Each row has a hidden value; after the row comes its tier, the name of the range that the value falls in. Each part has its own.
[-105  -22  -24 -103  -88   -2   51 -165   36  -72  164 -182 -248  -96
   39 -114   65  -77   35    3   67  139  182  -16  228   56  -15  -42
   57    6   -5 -125  -29  -35   66    8 -103 -158  176   -4  -48   47
   86 -139] : R
[-150   94  -58  -98  -98   39  -13  -57   44    5  -54 -127  -14   17
   44   19  -12  140   12  -66   46   36  -45  147  108   27   51   62
  -20   46  -68 -100  -27  -38  -57  -77  -65    4  -17  -27  -30   35
 -119  -36] : L
[ -43  314  -65  446  -33  274   90  -13  -85  228 -386 -225  238  107
  342 -211  198  292  165 -118 -289 -177  -39  166  192    8  148   80
  200  -14  119 -196  -70  -76   96  -38  104  115   58   -3 -280  123
 -211  274] : E
[ 107 -209    8 -182   30  -76    7    8  -44  -11   23  -22 -168   49
 -325  136   11  -42  -75  -27   75   36    9   24  -86  -81   -9    3
 -128   24  -60   -1  -52   69 -127  232  -52 -135 -162 -148  183  -10
  110 -162] : E
[-155  -39  -17 -163  -88   20    6  -13   90  -43  117   76  -16  -67
 -111   78 -162   50  -49   21   89  -36  -69  169   33   58  -64   26
 -103   61  -79  -66 -107   24 -249   44  -33   46  -45  -61   68   44
  -71 -109] : K
[-145  -46  -52 -109  -87   -1    0   22   50  -71  117   34  -22  -47
 -136   66 -139   31  -41   -8  103  -59  -44   88   25   72   54   53
 -123   95 -102  -36 -143   -2 -244  -13  -41   89  -43  -14   32    3
  -92  -88] : F
[ -12   12   -1  -41   72  -39   -8  115   21   31   -9   66  -16  116
 -258  146 -193   72    2  -27   64 -100 -109  106  -34   49   90   30
   -7   73 -101   86  -80   73 -160   41  100  120 -113  -62  101  -50
  -93  -52] : H
[ -10   42  -76   36  -81  137  110   11   -9   42 -131   36   24  117
  -57   15 -110   92   63  -98  -56  -43   31    2  -42   13   48   97
   36  -18  -76  -76  -44 -127    3   48  101  105  -19    0  -80  -40
 -153    5] : C
[ -78  -92   14 -132   -8   54   49 -101   63  161  -34  -92  -89 -103
  -83 -115   28  -39   -8   31   -6   19  -79  223   16 -269 -267  -23
  -18  135   67 -113   52   21   89  127   -3 -201  -94 -102  155   11
  -35  -26] : L
[-200    9   14  -76   12 -153 -127   39   80   36  -60 -103  113   -4
 -182   37  -35   63  -72   13   58  -46 -288  232  -65 -209  -84   87
 -150  226 -119   44  -11  121  -53 -138   21  -41 -321    6  257  -22
  -97   24] : E
[-111  -40  128 -159  -61   -8    7 -127   79  -55   62   27  -19 -115
  -43  -74   45  -52  -58   32  -61   16   53  167  103 -103 -314  -40
   -2 -153   77 -171  -38   71   73  208  -67 -240  -18  -69   76   92
  206  -71] : L
[  11 -127   73  -45  -13  -88  145 -157   69  -86  174  -59 -134  -77
  -68  -29  126 -231   25   56  -95  151  206 -146   11  -68 -132 -104
  -17   93   22 -184  -20   11  110   54   12 -217   -6  -34   78   51
  280    2] : K
[-116   33 -170  -18 -109   55   42   -4   57    3  -10   80    6   50
  -12  107 -145   14    8  -77   88  -51  -31    0   65  100   73   51
   50   28  -44  -74  -54  -82 -125   22    5   13   13  -30 -144  -60
 -110 -100] : W
[-123  -77  -11 -159  -60   16    8  -29   38    2   48    4  -24  -66
 -140  -14  -84   34  -53   10   49  -58  -87  169  -27  -95 -104   42
 -116  106  -29  -85  -85  -32 -136   70  -64  -33 -106  -63  117   -8
  -41  -80] : E
[   5   77 -201  144 -112  108  174   21  -23    7 -196  111   78  165
  -21   47 -139  -14   94 -153  -77 -129   60 -239 -123    1  172  121
   73   82   -3 -147 -105 -307   61  -27  101  116   -6   55 -250 -194
  -76   31] : F
[ -62   42  -20   -1  -95   34  118  -57   93  -48   14   25   39   63
   11  101  -46    4   56  -38  -69  106   84  -47   -5   85    7   20
    0   29 -124 -125   -3  -27  -17  -67  107   47  -33    6  -35   58
  -44   49] : W
[  42   10  -63  -21  -45   77  109   15   18   72 -156   45   22   79
  -93  139  -72   73   32  -72  -47  -50  -30   20  -98  -29   61   44
  -62  112  -10 -127  -89  -67 -127   61   59   81  -93  -97  -29  -13
  -57   12] : W
[ -45   -4  -70   93  -54   69  132   -5   73   41    9   91 -171  -13
 -143 -109 -219 -198  112  -28   37  -41  151 -147   96  -26  -69   22
  179  -21   -5   27  -49  -40  215   63  224   27  188  121 -130 -130
  -64  -96] : H
[  79   -8  155 -108   33   31  176  -40   40 -103   93  196  -83   82
 -190   31 -166  -57   57    6 -139   -9  214  -72  -58   66 -126  -56
   91 -147    3 -117  -87  -75   71  204  113   14   67  -50   31  -23
  214  -41] : F
[ -70   -2  -51  -88  -41  -23   54  -38   75   28  -25  -50  -25   24
  -74   89  -36    1   17  -30   20   53  -42   34  -31  -57   12   18
  -58  177  -64  -90  -10  -20  -41  -67   24  -18 -104  -45   51  -17
  -48    0] : L
[  33  -84   32  -36   67 -155   10   15  -16  -87   67  -28   13  108
 -207  142   65  -52  -42  -21  -30   18   -4  -47  -90  -13   70  -15
  -73   84  -79  -37  -40   42  -66   35  -16 -103 -221  -77  147  -11
  157   12] : H
[-121   -5 -179    9  -48  135   69  -49  -23  100   68 -120 -164    1
   17 -147  -84   13   67  -49  112  -38   12   72  160   28   79   27
  142  112  -11  -37    9 -162   12   10  -33  -25  123  -14  -96  -87
 -229  -95] : H
[ -96  -72 -275  -73  -34   99   27  -23  -22  128   50  -24 -140  117
  -57   10 -143   18    7  -84  197  -14  -93   75   86   37   61   42
  170   69  -69   22  114 -163  -53  111  -47 -134   -5  -98  -60 -156
 -253 -201] : X
[  66  126   97 -128  268  -83   25  137   26   85   41   61  -77  121
 -268  231 -254  204   39   57   26 -228 -185  215  -40  141  230 -116
   -2  308   65   12 -226   50 -410   25    9  235  -55 -250  154  -56
   78  -36] : X
[  -4  127   34  302  -86  110  133   23   85   37 -247  256  174   59
  -25  -52 -127 -116   97  -63 -225 -151  115 -125   31  -53 -213   61
  204 -270   75  -85  -94   47  268  188  341   18   66  121 -224  -17
   81   68] : X
[ -62   49  -75  -94 -100   40   85  -75   42  -22  -33  -63 -103   35
  -11   36  -64   32   54  -68   28   63   72  -32   38   29   68   41
    3   76  -52 -127  -47 -125    4  -54  -13   19   49  -10  -72  -32
  -38  -65] : W
[-100  -61 -149  -69  -71   78   73  -66   46  108  -17    2  -71    1
  -50  -33  -95  -46   12  -36   69   -5  -60   67    9 -113 -106   33
   59  111   -5  -83   53 -118   35   76   12 -125  -42  -52   -4  -92
 -129  -95] : R
[ -90  -47  -84 -125  -34   37   34  -21   20   41   51  -70 -128   32
 -129   -9 -116   40   16  -30  104   25  -36   93   21  -18   25   46
   -4  119 -106   -2    5  -68  -54   -2   -3    3  -31  -34   68  -59
 -163 -100] : C
[  41   43  145 -104  -43   72  148 -188   13  -92   40   20 -265  -22
  -26 -203  -32 -108   88  -12 -116   64  350  -84  181    1 -239  -67
  239 -317  131 -181  -52 -108  345  276   15 -199  302    2 -104   -6
  323 -167] : K
[ -67   12  -27  -72  -38   12   44  -27   -1   -9   12 -137 -137    4
 -105  -51  -56   40   45  -36   48   12   33   34   38  -23   88   50
  -37  135  -70  -42  -77  -78   -4  -74  -12   62   18   16   36  -35
  -83  -45] : H
[-105   29   36 -134  -86   18   30  -99   56  -59   27  -80   30   14
   35   48   62   96  -11  -32  -49  108   28  128   49   30  -49   14
  -57  -16  -81 -164    3   -6  -49  -12  -63  -66  -78  -65   48  111
    6   18] : L
[-133  144 -161   51 -124   62   90  -25   73  -30  -60   53  117  108
  112  119  -95   60   60 -105  -20  -25    4  -70   36  138  150   59
   65   69  -55 -157  -49 -158  -69 -124   29   78    3    9 -215  -50
 -101   37] : L
[ -50   32   13 -169  -49    7   71 -101   46  -75   90  -61 -140   40
  -25   48  -40   43   34  -29   18  116  115   24   85  104   22  -21
   31   -9  -66 -121  -18  -65  -21    8  -50  -39   63  -61    2   31
   50  -89] : W
[ -95  -23  -40  -91  -57  -31   17  -60   53  -23   63 -107  -58   20
  -49   65    8   24   -2  -18   50  112   -9   64   44   23   21   18
  -48   99 -127  -58   17   20  -69  -58  -15  -50  -81  -39   76   48
  -61  -41] : R
[  19   -8  -23  -72   38  -27   68  -28   15   78  -39 -119 -264  -34
 -181  -51  -85  -55   70   -3   69  -32   36  -18   45 -109   52  -18
   11  213   61  -32 -118  -38   37   14   22   -1   86  -35   28 -101
   49 -119] : X
[-160  -74   48  256  -26 -218  142  -53  194 -208  343   52  267  -55
   31  128  149 -326   21  104 -193  139  111 -268  -64   96    3  -99
 -109  281 -165 -149  -25  151  -53 -303  192  -40 -227  114   73  137
  171  321] : H
[ -23  -41   88 -108   31 -116    5  -78   42  -45   53 -111  -11   20
  -85   82  133   -5  -35   15  -55  106   -5   84   -2  -56  -64  -48
  -73   72  -42 -113   10   92  -24   22  -48 -170 -175 -107  173   92
  161   22] : W
[ -44  -57  -95   17 -111  162  156  -86   16   53    6    1 -148    0
  -35 -156  -89  -97   86  -55   -8   39  164  -65   69  -49 -101   44
  135  -55  -28  -79   27 -143  191  112  103  -59  133   51 -105  -66
 -117  -76] : F
[  35   13  193 -209   -8   -2  146 -135   80 -133   98  110  -75   66
  -90   51  -58  -23   33   10 -154  134  216   -6  -23   46 -215  -72
   68 -184  -24 -187    4  -45  123  162   45 -106   25  -79   84   62
  263  -35] : W
[-158   53 -149  -18 -110   73   21  -22    3  -19    0  -41   17   96
   14  -13  -95   91   22  -95   60   -9  -27   42   58   71   89  105
   59   11 -127  -48    9 -155  -19  -59  -18   22  -21   29  -82  -66
 -201  -52] : F
[-156   86  -62  -64  -35  120   66  -62  100   66   74   84  -27   39
   51  -24 -177   40   51  -18   30  -15   -6  155  166  100 -116  -27
  218  -73   -7  -71   59  -55   20   88   53  -57  102  -58  -85  -21
 -122  -77] : L
[ -88 -169   23 -282  -11 -180 -150  -44  -22  -99  163 -289 -142    4
 -211  118  155   93 -132   -2  174  198  -92  205   37  -14   68   34
 -244  105 -237   41   29  165 -219  -29 -204 -162 -257 -113  326  122
  -16 -135] : E
[ -25  106  -11  -26  -49   86  156 -107   25  -91   71   23   83  197
  137  111    8  125   71  -66 -151  127  135  -23   14  230   66  -20
  124  -81 -113 -211   64 -168  -28  -11    9   -7  -16  -88  -76   74
   13   74] : R
[-276  273 -143  201 -175   54 -164  118  -12  -74 -230   52  338  135
  101   42 -110  262  -39 -170   26 -249 -199  162  161  160  155  231
   62 -227 -104    4 -139  -18 -111  -74   -1  146  -83  116 -243   -3
 -234    1] : H
[ -92   61   32  -30   20  -14  -18   19   -3  -28   24  -76   96  102
  -56   61   -1  169  -11  -29  -36  -20  -93  181    6   64   75   38
  -37   52 -122  -42  -27   11 -133  -51  -18   49 -163  -62  113   63
  -86   62] : H
[ -20  -91 -215   79 -132  144  195  -92   47  108  -24   29 -184  -37
  -12  -87  -91 -213   98  -58   46   25  151 -186   67  -68  -49   15
  138   80   43 -110    7 -154  150  100  114  -96  159   31 -202 -119
  -93 -108] : R
[-116  -42 -136  183 -135   51   97 -105   50   -3   59  -42 -120  -98
   56 -186   33 -253   69  -29   13   16  193 -185  220  -18  -69    4
  166  -50   48  -85  -33  -25  216   61   80 -175  193  120 -224  -41
   32  -78] : E
[-106  -68    0 -175  -48  -10  -19  -47    4  -15   52 -125 -115  -27
 -146  -55  -25   46  -32  -15   78   36  -31  148   26  -87  -50   54
  -82   67  -91  -29  -23  -21  -24   21  -73  -62  -77  -27  143   -4
  -68  -96] : F
[-159  -59  -22 -158  -64  -23   32 -129   92  -17  168 -130 -109 -105
    6  -27   45  -47  -12   31   62  117   19  109  113  -22  -76  -44
  -47  147  -38 -129   11   11  -50  -43  -92 -143  -12  -58   76   59
   -1  -49] : L

Part 2:
[ 294  -78  -27  350  118 -133   37   48   73  198  232  -20  288   30
  610  280  -33  -96  229 -200  -59  191  111 -107  285  117 -142  147
  -24 -116 -210  376 -100   38   29   74  278  176   77 -191  -80  -45
 -295  -34] : (100)
[-197  159  104  182  344   91  -69   35  111  -47   55  -68  -28  -68
  -37   43  -19 -281 -281 -113 -154  -28   34  -45 -147  -11  315   80
 -526  107  149  -39  111  677  124   64  -48 -246 -116  -26  345   44
  -12  -74] : (95)
[-137   87   61   41 -378  125 -139  -76  -47   -7  199 -144  -45   55
  427   90  130  -71  146  -39 -215  425 -177  -58   51  -36  139  -78
  116  -74 -148  158  155 -158  -60  -42 -122  -61 -130  136  -69   74
  253 -221] : (87)
[ 207   18  -24 -149   77  -31   47 -103  -75   48 -141  116   12  -70
  125 -154   -5   80  -71 -129  -63   55 -328  110 -166 -367  295 -182
  507  130   27  -72 -290 -165 -148  -93   42 -163 -217   97  -30  163
  227    7] : (87)
[ 300  -43  268  -83  -96  -76  -54  -50   84   60  -53  361  -15    0
  379   96 -105 -101  239  149  -73  -13    1 -135  126  105 -144  -13
   57 -170 -302   61  -73 -125  114  124  329   90   28  210   99 -148
 -111   40] : (101)
[ 221  -79  293   62  -91   37   16  -35    7 -122 -141 -151   68  209
  176  288   73  170   40  119  187  -68 -282   43  -47  283   36  171
  -43  -94  -85  -20 -444 -171  -85  169  278  413 -208  -83  127 -272
 -208  -69] : (88)
[ 337    5  -96  -70  -44 -167  164  -74 -129  -75 -198  274  153 -244
  -43 -181   28  154  -65  -64  115 -300 -360  141 -314 -389  391 -205
  470  196  120 -236 -332 -186  -10   -7 -116 -306 -202   62    1   16
  150  245] : (87)
[ 270 -158 -457  200   -9 -140  204  107 -135   10 -100  -79  418 -143
  186    4  237  315  103 -277  217 -104   18  210   42 -208  370   98
  572   19 -108  128 -258 -580 -206 -118 -134  -44  159 -252 -482  157
   30   80] : (98)
[-175  123  156 -310 -177  -27   78  -82  -25   84 -207    7 -245  -27
  189  -96  289  171  -99 -151  -88  176 -250  128 -263 -212  322 -146
  281   58   62 -102 -355 -188 -166 -100   75   46 -304  147  -13 -129
  458 -335] : (85)
[ 159   17   -3  -93  -72  -83  102  -27 -147   49  -68  151   28 -110
  162 -104    6   91  -30 -186  -55   42 -332   83 -206 -343  259 -182
  434  120   64  -84 -261 -185  -75  -11  -20 -196 -271   81   -4   59
  189   35] : (98)
[ 102 -305   70  205    5  216  149  162 -379 -180 -134  -25  126   36
 -397  -35 -323  141  100 -117  -40   52  -84  -20  222   33  -26   95
  119 -139 -228  -14  302 -272   -9  220  156    7   65  -69  237  334
 -113  326] : (100)
[ 286  -65   -1  243  177 -129  -20 -105  174  161  101  130  147  -17
  384   37  -54 -165  234 -200 -208  253  132 -113  407   24 -210  -35
   27 -130 -413  304  123  170  166  -75  418  125  205  -55   59  141
  -98   69] : (101)
[ 153 -156  319 -198 -142  129  -96  144 -101 -274 -363  222  -94  138
 -224   70  -96  111  -15  245  209 -294 -228   74 -200  189  165   90
   -9  -67 -143 -346 -207 -397  -21  237   90   28 -147  168  191 -140
 -179  136] : (101)
[ 162   74  -49  -77  -32 -219  239  -85  -82    7 -169  265   25 -229
   -2 -223   85  131  -90 -295  -83 -185 -238  103 -214 -407  296 -229
  436   50   -7 -196 -251  -98   96  -60   21 -187 -168  116   56   47
  256  176] : (85)
[-177  -99  -51  102 -261  -18  469  -64 -255  -79 -275 -109   14 -259
 -319 -102  274  418  132 -139   44  -72  194   52  154   31  155   36
   88 -165  -84   34  135 -310  -52   75  118  229  215 -160   50  -60
  433   32] : (85)
[-127   -3   63  -95  -14   52  -39  197 -101  137  -20 -102 -106  172
  272  -26   72   29 -111 -439 -212  385 -286  160 -143 -223  254   27
  320   -1 -146   46 -176 -202 -104 -147   90  -12 -333  105 -113  190
   55 -311] : (88)
[ 269    6  -70   29   26 -134   83 -125  -30  -68  -88   54  157  -62
   76 -122   18  160  -75 -256   -6  -46 -377  109 -179 -349  276 -275
  462  130   33 -187 -368 -189  -78  -14  -24 -118 -145   23   19  113
  197  242] : (88)
[ 224 -298  342  -63 -407   58 -116  146 -117 -282 -250  163   92  149
  -81  119  -84  258  229  212  285  -49 -303   14  -95  245  -38  -77
    0   13 -163 -294 -221 -577  -57  346  102  121  -41   79  173 -271
 -102  256] : (101)
[-164  207   93  -64 -265 -100  313   -4 -225   77  -14   -1 -141 -158
  201   27  256  104 -136 -264 -124  -44 -279   87 -299 -218  331   58
  202  -58  119   -4 -242   32   89  -34  -31  -18 -492   59   55 -163
  202 -268] : (98)
[ 140 -232   15  167   57  -21 -157  183  130   68  -32  175  336 -175
  126 -125  -60  -61  260   49   22  269  133  -36  104  -16   86  -47
 -240  257 -179  163  288  141   54   14   95 -242  376   36  -13   22
   12   36] : (85)
[ 210 -151 -337  -24 -100 -214  166  102  -65   13 -246  240  271 -243
   75 -207  227  289  139 -258  129 -127   68  177   -6 -306  323  -89
  581   28 -219  -39 -157 -580  -62 -141  -68 -170  238  -14 -376  115
  221  150] : (101)
[ 379 -279  -47  242  171   -4 -170   35   68   64   12  177  344 -150
   80  -94 -209 -109  293  118   72  288   12  -49  199  -36  -24 -163
 -128  338  -91  181  242  137  -47   55  141 -276  283 -130   77  127
  -56  201] : (98)
[-234  -10   62   13  -64   72  320  -38 -112  -90 -240 -136  -23 -123
 -153   -5  192  301    5  -95  -28 -112  242   -8   95   73  202  130
    4 -249  -94    1   17 -216  -86  121  123  263  239   -2   53  -49
  355  -40] : (101)
[ 345 -109 -358   53 -188 -211  225    2 -190    7 -147  223  287 -303
   96 -138  180  243  159 -128  181 -185 -108  167  -61 -322  330 -102
  612  102  -51    5 -172 -503  -71 -101 -153 -249   22 -110 -315   75
  148  177] : (98)
[ 375  -81    8  253   61  -92   17  -54    4   69   98   49  144   94
  392  237  -45  -95  175 -124  -31   73  -62  -59  291  126 -174  104
  122 -183 -287  236 -133  -47   78   26  324  190 -106 -188   41   35
 -318   62] : (95)
[ -37  -91  131  148  111   57  -38  152  -42   75   41  213  102 -249
  -46 -121 -197 -210   88   25 -126  191   88 -110   -8  -71  106  -48
 -419  244   46   93  420  456  134  132   37 -395  101   52  286   39
   39   31] : (100)
[ 170 -132 -359  237  146  -77  250   33 -117  -56 -148 -287  393  -58
   45   39  242  396  -49 -348  218  -87  -66  212   15 -173  372  102
  463   29    9   61 -415 -399 -261  -65  -45  128   90 -345 -297  143
  103   83] : (100)
[  55   14 -184  357 -228   -6 -262  -34   40 -200  236  -60   68   -7
   81  128   74 -197   74  -55   83  116 -109   25  -59   68  237 -287
 -299  242  100 -142  196  -72  -49  132 -429 -407  -46 -218   72   27
    7  237] : (98)
[ -92   79  121  -58  -26   87   33   85 -133   -2  -30 -182    1   98
  212   48  103   81 -199 -249 -107  156 -427  125 -258 -203  349  118
  268    8   11    2 -313    3  -49  -80    8   16 -436   92    3   70
   60 -265] : (98)
[-174   32  124  125  214  124    7   80  -18  -43  -97  -53   -1 -154
 -218  -42   38 -135 -184   18  -20   17  -47   38 -160    5  329  130
 -479  220  153    9  166  603  104   16   12 -219 -136  -82  325   -7
   31 -152] : (100)
[-151  -31  -14   33  -34  153  289 -121 -140  -56 -186 -285   68 -111
   -4  104  206  339   61   89   83  -36  230  -23  137  111  234  168
   77 -171   64  138  -94 -303 -327  142   59  292  238 -135  -70  -68
  396 -138] : (100)
[ -45 -116   86 -215   53  221  120  105 -229  -24 -319  174 -129 -112
 -196  -59  -98   84   30  220   20 -147  206    2   26   26  240  184
   99 -124  -56   -9  142 -337 -203  137   72  -87  107  121    9   95
  131  -82] : (100)
[  -5 -282  190 -149  101  278   45  162 -325 -151 -419   65 -201  132
 -533  -92 -199  137  -57    7   41   22 -127  104   68   70   68  104
  119  -75 -160 -166   76 -323 -148  117  265   31 -160  -48  278  247
  -32   66] : (95)
[ 216 -218   49   93  265   14  -75  102   69  110 -164  165  193 -145
  -55 -168 -102  -76  130   56   21  211   16   43   90  -50   93    8
 -161  278 -130  163  186  282   27  -70  275 -171  167  -50  108  105
  -52  -29] : (88)
[ 332  180  133  265  188 -123   87 -185  147  149  282   37  119    8
  682  369 -104 -240   77   -4 -152 -115   70 -211  146  132  -77  142
 -115 -234  -58  270 -221  263   82  185  251  196  -58  -15   98 -162
 -289   -6] : (98)
[ -63   33  127 -143  105  154   87   -9  -31 -207 -326   64 -107  -26
 -224    6   21   92 -146  142   33 -383  125   22  -87   80  336  170
  -15 -210  -86 -206  -63 -187  -64  137   24   47  110  165  102   16
  103   45] : (101)
[-196  150  162  187  342  109   79    9   30  -50  -59 -169  -41 -129
 -218   30   51 -165 -324  -29  -47 -102  -71   45 -240   28  396  180
 -593  195  261  -17   50  792  118   48   27 -129 -218 -112  410  -58
  -21 -172] : (98)
[ 174 -249   88  173   10   30  -64  105   58   40  -79   80  392 -207
   72 -105  -36   39  283  183   74  263   21  -43  120   19   64   36
 -208  253 -143  238  243  222   51   12  179 -111  312    2   48  -33
   43  -18] : (88)
[   1  -65  -13  110   70  114  261   59 -274  -79 -135   12  -53  -84
 -246   34 -117   72  -31  -76  -28 -211  135    7   70   36  182  144
   22 -176  -26  -27  148 -209  -73  197   38  -15   30  -76  124  142
  -19  134] : (98)
[ 189 -235  335 -302   65  259 -130  241 -235 -198 -416  327 -131  137
 -333  -21 -319    5  -72  292  133 -228 -259   62 -176   73  154  164
   99  -29 -126 -287  -94 -310  -66  203  156 -148 -256  210  248   80
 -264   93] : (95)
[ 281   88 -124   54  -42 -131  184 -244  -94  -30  -30   76  119 -166
  135  -99   63   98  -19 -167  -67  -93 -312   54  -68 -345  242 -202
  515   18   -2  -42 -234 -104   -2  -74  -16 -112 -174    8    9  136
  226  182] : (87)
[ 283  -40    2  457   93 -254  166  -79   70   93  184  119  206 -102
  218   52  -69 -128  181 -393 -201  105   36 -115  323    7 -235  -83
 -117 -112 -306  199  141  336  356   40  365  100   84 -169  252   52
 -188  277] : (101)
[ -79   34  -15  125  153  114  239  -50  -72 -105  -76 -204  180  -70
   64  120   38  186  -72  -61  -44 -195  206  -89   94   14  247  211
   78 -273  -13   63 -106 -113 -142  170   17  174  223   -6   -2   61
  183   43] : (95)
[  -7 -149   17  109 -204   27  217  171 -267  -74 -109  182  -43  -96
 -196  -25 -109   80  156 -137  -72 -118  193  -21  135   67   54   58
   21 -233 -243  -50  334 -414   63  207   44  -53  150   45   69   95
  -32  205] : (85)
[  18  -36 -241  253   35   52 -248   63  -13 -108   49  -26 -112   37
 -167    3   71 -261  -68 -164   49  141  -88  177  -39   19  302 -157
 -247  271   19 -110  257   19  -51  -67 -264 -433 -176 -298   76  233
 -104   73] : (98)
[ 256  125  173   89  164  -95   53 -126  105  267  198  116 -113   67
  664  327 -111 -242  116  -22 -168   42  141 -162  153  153 -124   72
  -80 -197  -49  257 -207   41  -78  182  330  196 -103  -17   54 -168
 -218 -145] : (98)
[ 285  -12  -84  -21 -119 -174  155  -17 -157  -75  -95  308  249 -248
   86 -162  -10  133   -2 -160   11 -210 -330   38 -204 -419  268 -179
  525   70   -6 -166 -249 -160  112    3 -108 -317 -170  121   10   65
  150  287] : (95)
[ -96   80   10  141  167    3  -92   -6  152  -29  -32   97  -51 -166
 -104 -100   63 -245  -90  -42 -104    9  115   11  -61  -15  283  -68
 -446  170    1  -43  286  459  145  -29  -42 -306   69   -3  225   47
   84  -13] : (85)
[ 258 -131  -48  282  186  -89   36  -80   40  255  150  111  150  -73
  367   20 -111 -175  297 -212 -236  408  171 -148  505  -10 -288  -38
   43  -81 -332  434  245  198   92  -65  440   59  159 -176   82  203
  -56   19] : (95)
[-126  -52    8   59  -52   95  318  -30 -161   -6 -148 -184   66 -143
  -11   62  114  302   87   11   39  -46  249  -22   83   69  222  125
   31 -139   60  107  -12 -317 -272  194   54  208  258  -70  -59  -76
  318  -76] : (87)
[ 263 -216  261  -26   10  225 -167   84 -138 -260 -189   56   42  257
 -106  153 -274   35   19  183  114  -83 -288  -18   21  175    4   93
   93 -114 -183 -182 -156 -330  -95  246  148   64 -155   52  225   90
 -270  218] : (95)
